Below are the code and all the weights of a small trained network. Each question names an input and a target symbol and asks about switching units off, where a switched-off unit gives its printed mean instead of its output.

import numpy as np


def w(rows, s, z=0):
    codes = np.array(rows[::2]) - 128.0
    scale = np.full(codes.shape[1], s)
    scale[-1] = z or s
    return codes * scale


def f(y):
    return y / 2 * (1 + np.tanh(0.7978845608 * (y + 0.044715 * y**3)))


def softmax(a):
    e = np.exp(a - a.max(-1, keepdims=True))
    return e / e.sum(-1, keepdims=True)


def log_softmax(a):
    a = a - a.max(-1, keepdims=True)
    return a - np.log(np.exp(a).sum(-1, keepdims=True))


def net(x, mask):
    ids = ['Γαβδεζηθμφ'.index(c) for c in x.split()]
    T = len(ids)
    res = E[ids] + P[:T]
    r = res
    for j in range(3):
        rows = slice(3 * j, 3 * j + 3)
        q, k, v = (r @ M[0][rows].T for M in (Q, K, V))
        z = softmax(np.where(np.tri(T) > 0, q @ k.T / 3**0.5, -1e9)) @ v
        o = O[0][rows]
        res = res + np.where(mask[j], z, o[:, -1]) @ o[:, :-1]
    y = f(res @ A[0][:, :-1].T + A[0][:, -1])
    res = res + np.where(mask[3:7], y, B[0][:, -1]) @ B[0][:, :-1]
    return log_softmax(res[-1] @ U[:, :-1].T + U[:, -1])


Q, K, V, O, A, B = {}, {}, {}, {}, {}, {}
E = w([
[50,84,253],'Γ',
[139,14,176],'α',
[155,56,97],'β',
[29,147,188],'δ',
[187,145,146],'ε',
[185,140,180],'ζ',
[81,99,185],'η',
[183,145,169],'θ',
[59,202,41],'μ',
[182,174,100],'φ',
],0.011)
P = w([
[158,233,108],'0',
[110,169,84],'1',
[75,148,86],'2',
[61,133,86],'3',
[37,119,93],'4',
[25,101,112],'5',
[34,70,129],'6',
[4,88,124],'7',
],0.0033)
Q[0] = w([
[34,134,126],'H1',
[59,152,120],'H1',
[169,109,103],'H1',
[25,178,139],'H2',
[183,116,130],'H2',
[133,112,122],'H2',
[253,210,189],'H3',
[82,127,127],'H3',
[201,153,158],'H3',
],0.012)
K[0] = w([
[99,171,66],'H1',
[128,153,83],'H1',
[131,100,163],'H1',
[79,199,113],'H2',
[156,106,140],'H2',
[152,112,117],'H2',
[173,44,253],'H3',
[121,139,87],'H3',
[149,74,210],'H3',
],0.013)
V[0] = w([
[120,105,193],'H1',
[155,135,207],'H1',
[114,96,172],'H1',
[171,67,70],'H2',
[131,66,105],'H2',
[176,114,153],'H2',
[126,43,254],'H3',
[167,81,209],'H3',
[118,152,43],'H3',
],0.0079)
O[0] = w([
[118,192,190,85],'H1',
[78,174,178,75],'H1',
[132,177,185,94],'H1',
[192,56,193,93],'H2',
[163,119,159,102],'H2',
[98,114,193,80],'H2',
[157,203,183,2],'H3',
[153,227,254,27],'H3',
[138,47,64,199],'H3',
],0.006,0.0084)
A[0] = w([
[158,19,143,120],'N1',
[255,155,127,254],'N2',
[134,80,250,119],'N3',
[149,134,198,115],'N4',
],0.011,0.0081)
B[0] = w([
[110,156,71,254],'N1',
[248,202,32,171],'N2',
[141,2,232,146],'N3',
[107,74,145,145],'N4',
],0.0089,0.0063)
U = w([
[99,89,185,102],'Γ',
[132,129,129,27],'α',
[137,125,130,3],'β',
[103,70,77,154],'δ',
[188,65,151,108],'ε',
[231,179,99,195],'ζ',
[115,111,143,95],'η',
[23,254,142,129],'θ',
[110,144,152,120],'μ',
[180,149,136,198],'φ',
],0.0098,0.0058)

Each question gives the input, a string of symbols that net reads in full, and the target symbol t.
The units are the heads (3 rows each of Q, K, V and O) and the neurons (one row each of A and B). Each row of codes is followed by its name. A weight is (code - 128) times the scale printed after its matrix; where a second scale follows, it is the last column's (O, A, B and U).
mask holds one flag per unit, heads first, then neurons. A switched-off unit (its flag False) gives its mean, the last column of its rows in O or B, instead of its output. The means were averaged over made-up inputs and are rounded, as every weight is.
A unit's drop is (log p(t) with every unit on - log p(t) with that unit switched off) / (log p(t) with every unit on - log p(t) with every unit switched off).
The circuit of an input: a set's keep is (log p(t) with only the set's units on - log p(t) with every unit switched off) / (log p(t) with every unit on - log p(t) with every unit switched off). Starting from all 7 units, units are removed one at a time, each time the one whose removal leaves the highest keep (on an exact tie, the one counted first), for as long as the keep stays at least 0.8.
units of the circuit, in order: the units of the circuit, biggest drop first
unit that matters most: the unit with the biggest drop
k most important neurons: the k neurons with the biggest drops, biggest first
which heads matter: for each layer, one digit per head in row order, 1 if its drop is at least 0.15 and else 0, layers parted by /
drop when u is switched off: that unit's drop, to one decimal
input δ Γ ε β, target ζ: units of the circuit, in order => [H3, N2]
input μ μ μ δ δ θ, target ζ: unit that matters most => H3
input μ μ μ μ α μ θ, target ζ: units of the circuit, in order => [N2, H3]
input δ δ θ Γ, target Γ: units of the circuit, in order => [H3, N3, H1]
input Γ β δ Γ ζ α, target ε: which heads matter => 111
input ζ α Γ δ, target θ: which heads matter => 001
input Γ β θ η Γ, target Γ: units of the circuit, in order => [H3, N3, H1, N2]
input ζ δ α α, target ε: 2 most important neurons => [N3, N2]
input β ζ δ δ, target θ: units of the circuit, in order => [H3, H1]
input Γ θ ε, target ζ: drop when H2 is switched off => -0.1
input μ μ ε, target ζ: drop when N2 is switched off => 0.5
input μ α ε Γ ζ, target ζ: drop when N1 is switched off => -0.1
input μ μ Γ η ζ, target ζ: drop when N3 is switched off => -0.1
input μ δ α μ δ φ, target ζ: unit that matters most => H3
